Below are the code and all the weights of a small trained network. Each question names an input and a class and asks about switching units off, where a switched-off unit gives its printed mean instead of its output.

import numpy as np


def w(rows, s, z=0):
    codes = np.array(rows[::2]) - 128.0
    scale = np.full(codes.shape[1], s)
    scale[-1] = z or s
    return codes * scale


def norm(h):
    return h / np.sqrt((h * h).mean(-1, keepdims=True) + 1e-5)


def f(y):
    return np.maximum(y, 0)


def log_softmax(a):
    a = a - a.max(-1, keepdims=True)
    return a - np.log(np.exp(a).sum(-1, keepdims=True))


def net(x, mask):
    res = np.array(x, float).reshape(1, 7) / 4 @ E
    u = 0
    for l in range(2):
        y = f(norm(res) @ A[l][:, :-1].T + A[l][:, -1])
        res = res + np.where(mask[u : u + 14], y, B[l][:, -1]) @ B[l][:, :-1]
        u += 14
    return log_softmax(norm(res)[-1] @ U[:, :-1].T + U[:, -1])


A, B = {}, {}
E = w([
[84,72,216,145,51],'x0',
[61,70,147,127,100],'x1',
[79,57,57,106,170],'x2',
[74,144,122,2,121],'x3',
[148,55,62,76,57],'x4',
[50,126,132,58,159],'x5',
[70,151,106,138,138],'x6',
],0.0066)
A[0] = w([
[82,125,78,113,173,101],'L0N0',
[164,113,120,64,121,91],'L0N1',
[120,67,128,133,56,59],'L0N2',
[230,143,87,161,200,91],'L0N3',
[108,138,218,124,101,117],'L0N4',
[87,117,177,119,154,95],'L0N5',
[143,78,129,121,71,1],'L0N6',
[83,154,82,116,68,102],'L0N7',
[76,70,157,254,98,41],'L0N8',
[148,102,166,205,208,146],'L0N9',
[115,148,67,76,163,148],'L0N10',
[135,188,150,105,95,165],'L0N11',
[45,42,162,88,90,134],'L0N12',
[161,70,131,56,68,66],'L0N13',
],0.009,0.0024)
B[0] = w([
[140,198,62,97,65,195],'L0N0',
[97,86,103,229,46,166],'L0N1',
[133,17,135,136,112,186],'L0N2',
[207,192,149,97,119,221],'L0N3',
[85,82,177,126,197,193],'L0N4',
[95,184,191,106,125,172],'L0N5',
[130,126,122,77,87,161],'L0N6',
[151,168,129,91,185,162],'L0N7',
[46,165,122,213,120,217],'L0N8',
[134,157,119,164,3,201],'L0N9',
[58,166,57,157,71,210],'L0N10',
[102,67,146,138,165,171],'L0N11',
[248,175,143,121,81,253],'L0N12',
[118,66,147,114,80,192],'L0N13',
],0.0056,0.0058)
A[1] = w([
[189,163,88,128,115,173],'L1N0',
[111,138,38,136,120,67],'L1N1',
[145,37,76,111,128,74],'L1N2',
[76,138,169,88,130,79],'L1N3',
[113,142,9,64,158,43],'L1N4',
[92,142,14,86,168,5],'L1N5',
[157,85,207,173,108,168],'L1N6',
[153,167,152,178,186,206],'L1N7',
[240,161,136,140,195,120],'L1N8',
[103,165,55,65,125,56],'L1N9',
[94,130,217,49,185,52],'L1N10',
[151,161,123,189,126,128],'L1N11',
[103,139,176,89,155,2],'L1N12',
[171,51,141,78,107,61],'L1N13',
],0.012,0.003)
B[1] = w([
[157,134,177,99,175,234],'L1N0',
[110,180,204,118,196,213],'L1N1',
[69,122,178,62,91,188],'L1N2',
[255,152,217,159,124,179],'L1N3',
[10,206,136,112,219,248],'L1N4',
[45,206,82,67,227,226],'L1N5',
[85,183,57,126,190,254],'L1N6',
[152,33,65,86,58,207],'L1N7',
[207,43,87,99,136,205],'L1N8',
[68,105,90,163,210,234],'L1N9',
[199,242,222,130,60,184],'L1N10',
[128,60,115,134,186,206],'L1N11',
[175,249,232,171,85,151],'L1N12',
[131,82,93,57,73,193],'L1N13',
],0.0077,0.0061)
U = w([
[158,216,231,126,94,4],'0',
[71,93,135,252,114,225],'1',
[62,180,97,71,227,194],'2',
[89,47,124,51,32,80],'3',
[247,82,82,121,168,68],'4',
],0.021,0.0011)

Each question gives the input, the list of numbers given to net, and the class t.
The units are the neurons (one row each of A and B). Each row of codes is followed by its name. A weight is (code - 128) times the scale printed after its matrix; where a second scale follows, it is the last column's (A, B and U).
mask holds one flag per neuron, layer by layer. A switched-off neuron (its flag False) gives its mean, the last column of its row in B, instead of its output. The means were averaged over made-up inputs and are rounded, as every weight is.
A unit's drop is (log p(t) with every unit on - log p(t) with that unit switched off) / (log p(t) with every unit on - log p(t) with every unit switched off).
most important unit: the unit with the biggest drop
top k neurons: the k neurons with the biggest drops, biggest first
top k neurons in layer l: the k neurons of layer l with the biggest drops, biggest first
drop when u is switched off: that unit's drop, to one decimal
input [6,-1,1,-5,-8,4,-6], class 1: top 2 neurons in layer 0 => [L0N9; L0N8]
input [7,-7,1,-1,3,2,6], class 3: most important unit => L0N2
input [-2,6,3,-2,-6,4,-4], class 0: top 2 neurons => [L0N5; L1N9]
input [1,-3,-5,-1,3,3,0], class 0: top 3 neurons in layer 1 => [L1N10; L1N5; L1N9]
input [0,-7,-3,5,6,8,-7], class 3: top 3 neurons => [L0N13; L0N1; L1N13]
input [-3,6,-8,-3,-5,-2,0], class 1: top 3 neurons => [L0N12; L0N9; L0N8]
input [3,7,5,4,-1,-6,8], class 3: top 3 neurons in layer 0 => [L0N2; L0N12; L0N10]
input [-2,3,8,-8,5,-4,-7], class 3: top 2 neurons => [L1N2; L0N12]
input [5,-1,5,1,-1,2,6], class 0: top 2 neurons => [L0N5; L1N3]
input [2,-5,-6,0,-2,1,-2], class 4: top 2 neurons in layer 1 => [L1N8; L1N7]
input [2,5,8,0,-1,2,-2], class 3: top 2 neurons in layer 0 => [L0N12; L0N2]
input [0,1,-1,-7,-1,1,2], class 1: drop when L0N8 is switched off => 0.1
input [7,-2,-3,1,3,-7,3], class 1: drop when L0N8 is switched off => 0.8
input [-7,-6,-7,8,-3,-5,2], class 4: most important unit => L1N8
input [4,-5,-1,-7,-6,-6,-2], class 4: drop when L1N8 is switched off => 0.2
